Below are the code and all the weights of a small trained network. Each question names an input and a class and asks about switching units off, where a switched-off unit gives its printed mean instead of its output.

import numpy as np


def w(rows, s, z=0):
    codes = np.array(rows[::2]) - 128.0
    scale = np.full(codes.shape[1], s)
    scale[-1] = z or s
    return codes * scale


def norm(h):
    return h / np.sqrt((h * h).mean(-1, keepdims=True) + 1e-5)


def f(y):
    return y / 2 * (1 + np.tanh(0.7978845608 * (y + 0.044715 * y**3)))


def log_softmax(a):
    a = a - a.max(-1, keepdims=True)
    return a - np.log(np.exp(a).sum(-1, keepdims=True))


def net(x, mask):
    res = np.array(x, float).reshape(1, 8) / 4 @ E
    u = 0
    for l in range(4):
        y = f(norm(res) @ A[l][:, :-1].T + A[l][:, -1])
        res = res + np.where(mask[u : u + 3], y, B[l][:, -1]) @ B[l][:, :-1]
        u += 3
    return log_softmax(norm(res)[-1] @ U[:, :-1].T + U[:, -1])


A, B = {}, {}
E = w([
[142,198,181,67,119,212,33,88,66],'x0',
[181,109,95,118,71,101,89,72,167],'x1',
[220,43,100,99,242,149,87,179,132],'x2',
[126,128,123,134,128,129,128,128,129],'x3',
[130,129,130,124,126,136,132,130,132],'x4',
[175,248,147,91,157,62,136,183,161],'x5',
[104,160,1,154,96,165,75,199,181],'x6',
[124,129,131,134,131,132,132,132,131],'x7',
],0.00043)
A[0] = w([
[90,162,1,141,72,201,55,223,209,65],'0.n1',
[135,142,110,123,77,123,84,131,172,254],'0.n2',
[151,104,206,94,107,89,125,85,142,227],'0.n3',
],0.0019,0.00045)
B[0] = w([
[150,112,253,123,184,115,214,61,57,246],'0.n1',
[173,94,89,192,166,26,76,75,105,167],'0.n2',
[186,107,146,191,186,116,209,88,35,153],'0.n3',
],0.0024,0.0011)
A[1] = w([
[181,212,151,79,137,60,129,165,171,97],'1.n1',
[144,165,203,78,92,180,4,110,104,3],'1.n2',
[58,155,148,112,123,170,142,220,98,34],'1.n3',
],0.0028,0.00041)
B[1] = w([
[70,58,96,103,116,193,127,83,130,255],'1.n1',
[96,64,97,153,130,48,194,168,192,195],'1.n2',
[221,146,4,117,120,68,125,81,102,148],'1.n3',
],0.0025,0.00054)
A[2] = w([
[175,83,123,159,101,124,126,46,73,244],'2.n1',
[69,237,154,163,6,121,152,91,98,1],'2.n2',
[200,148,138,117,195,166,77,165,136,123],'2.n3',
],0.0019,0.00044)
B[2] = w([
[91,255,74,71,160,124,117,158,154,255],'2.n1',
[167,52,149,165,139,153,92,110,91,181],'2.n2',
[156,131,143,171,62,99,122,45,66,124],'2.n3',
],0.0032,0.00097)
A[3] = w([
[56,133,83,80,159,254,61,104,141,109],'3.n1',
[134,216,125,218,129,112,79,72,122,231],'3.n2',
[235,34,126,135,118,144,92,95,96,252],'3.n3',
],0.002,0.00036)
B[3] = w([
[59,131,80,45,76,252,229,117,91,179],'3.n1',
[207,92,64,25,170,72,90,139,79,254],'3.n2',
[73,42,87,192,55,154,37,63,36,203],'3.n3',
],0.0022,0.0004)
U = w([
[157,29,135,204,65,143,25,73,42,136],'0',
[121,140,113,91,150,98,138,132,120,254],'1',
[121,138,122,96,143,109,145,125,121,229],'2',
[167,199,240,125,186,133,168,101,77,29],'3',
[98,85,151,202,100,83,152,214,249,86],'4',
[59,154,93,78,66,253,154,139,148,19],'5',
[204,220,36,115,107,87,91,150,127,46],'6',
],0.005,0.0024)

Each question gives the input, the list of numbers given to net, and the class t.
The units are the neurons (one row each of A and B). Each row of codes is followed by its name. A weight is (code - 128) times the scale printed after its matrix; where a second scale follows, it is the last column's (A, B and U).
mask holds one flag per neuron, layer by layer. A switched-off neuron (its flag False) gives its mean, the last column of its row in B, instead of its output. The means were averaged over made-up inputs and are rounded, as every weight is.
A unit's drop is (log p(t) with every unit on - log p(t) with that unit switched off) / (log p(t) with every unit on - log p(t) with every unit switched off).
The circuit of an input: a set's keep is (log p(t) with only the set's units on - log p(t) with every unit switched off) / (log p(t) with every unit on - log p(t) with every unit switched off). Starting from all 12 units, units are removed one at a time, each time the one whose removal leaves the highest keep (on an exact tie, the one counted first), for as long as the keep stays at least 0.8.
units of the circuit, in order: the units of the circuit, biggest drop first
unit that matters most: the unit with the biggest drop
k most important neurons: the k neurons with the biggest drops, biggest first
top k neurons in layer l: the k neurons of layer l with the biggest drops, biggest first
drop when u is switched off: that unit's drop, to one decimal
input [-1,2,-2,6,-8,8,-6,4], class 5: most important neuron -> [1.n1]
input [6,0,-6,-5,3,4,-3,-2], class 0: 3 most important neurons -> [2.n2, 2.n1, 0.n3]
input [6,7,-4,1,7,8,-1,6], class 5: units of the circuit, in order -> [1.n1, 3.n1]
input [3,-8,-8,8,6,0,1,-5], class 0: 2 most important neurons -> [2.n2, 2.n1]
input [1,5,-6,4,8,1,-2,-1], class 0: top 2 neurons in layer 1 -> [1.n3, 1.n1]
input [-6,-8,3,-5,4,-1,0,-6], class 6: top 2 neurons in layer 0 -> [0.n1, 0.n2]
input [-4,1,-6,-2,-2,-4,0,-3], class 0: units of the circuit, in order -> [2.n2, 1.n2]
input [-4,-6,-7,-5,3,8,0,-5], class 5: units of the circuit, in order -> [1.n1, 0.n1, 1.n2]
input [6,-6,-5,-1,-6,1,-2,-2], class 4: 2 most important neurons -> [1.n2, 0.n1]
input [-4,8,-4,-5,3,2,-6,-5], class 6: 4 most important neurons -> [0.n3, 2.n1, 0.n1, 1.n2]
input [-5,-4,-2,-1,-7,8,4,4], class 5: 3 most important neurons -> [1.n1, 1.n2, 0.n3]
input [-2,8,-1,-7,8,-5,0,-4], class 6: 4 most important neurons -> [2.n1, 1.n1, 0.n2, 3.n2]
input [-4,-8,6,3,-6,4,-3,1], class 6: top 2 neurons in layer 1 -> [1.n3, 1.n2]
input [-7,-4,-1,3,6,-8,-1,2], class 5: 4 most important neurons -> [1.n2, 0.n1, 3.n1, 0.n2]
input [2,6,-7,-5,2,0,-4,7], class 0: 2 most important neurons -> [2.n2, 0.n1]
input [-3,-4,8,5,-8,6,-8,5], class 0: top 2 neurons in layer 1 -> [1.n2, 1.n1]
input [-2,-8,8,-7,0,-4,0,7], class 0: unit that matters most -> 2.n3
input [2,5,2,-5,-6,-3,8,-7], class 3: 2 most important neurons -> [0.n1, 1.n3]
input [-3,-5,-5,-2,8,6,7,-1], class 3: 3 most important neurons -> [0.n1, 2.n3, 2.n1]
input [6,4,-7,-7,-4,4,7,4], class 0: 2 most important neurons -> [2.n2, 1.n3]
input [-3,5,-7,7,-4,1,1,-4], class 0: 3 most important neurons -> [2.n2, 1.n3, 1.n2]
input [-5,-3,-8,-8,-6,7,5,0], class 0: units of the circuit, in order -> [2.n2, 1.n2, 2.n1]
input [-6,-5,-6,-5,-7,2,8,4], class 3: top neuron in layer 2 -> [2.n3]
input [0,-8,-5,-7,0,-4,1,-1], class 6: 3 most important neurons -> [1.n3, 1.n1, 0.n1]
input [1,-4,0,-1,1,7,8,-5], class 3: top 2 neurons in layer 0 -> [0.n1, 0.n2]
input [-3,-5,0,3,6,7,8,-5], class 3: drop when 3.n3 is switched off -> 0.1
input [-2,-8,-3,-1,2,6,0,3], class 6: drop when 1.n3 is switched off -> 2.4
input [-4,-3,-7,2,6,-1,3,-5], class 0: top neuron in layer 2 -> [2.n2]
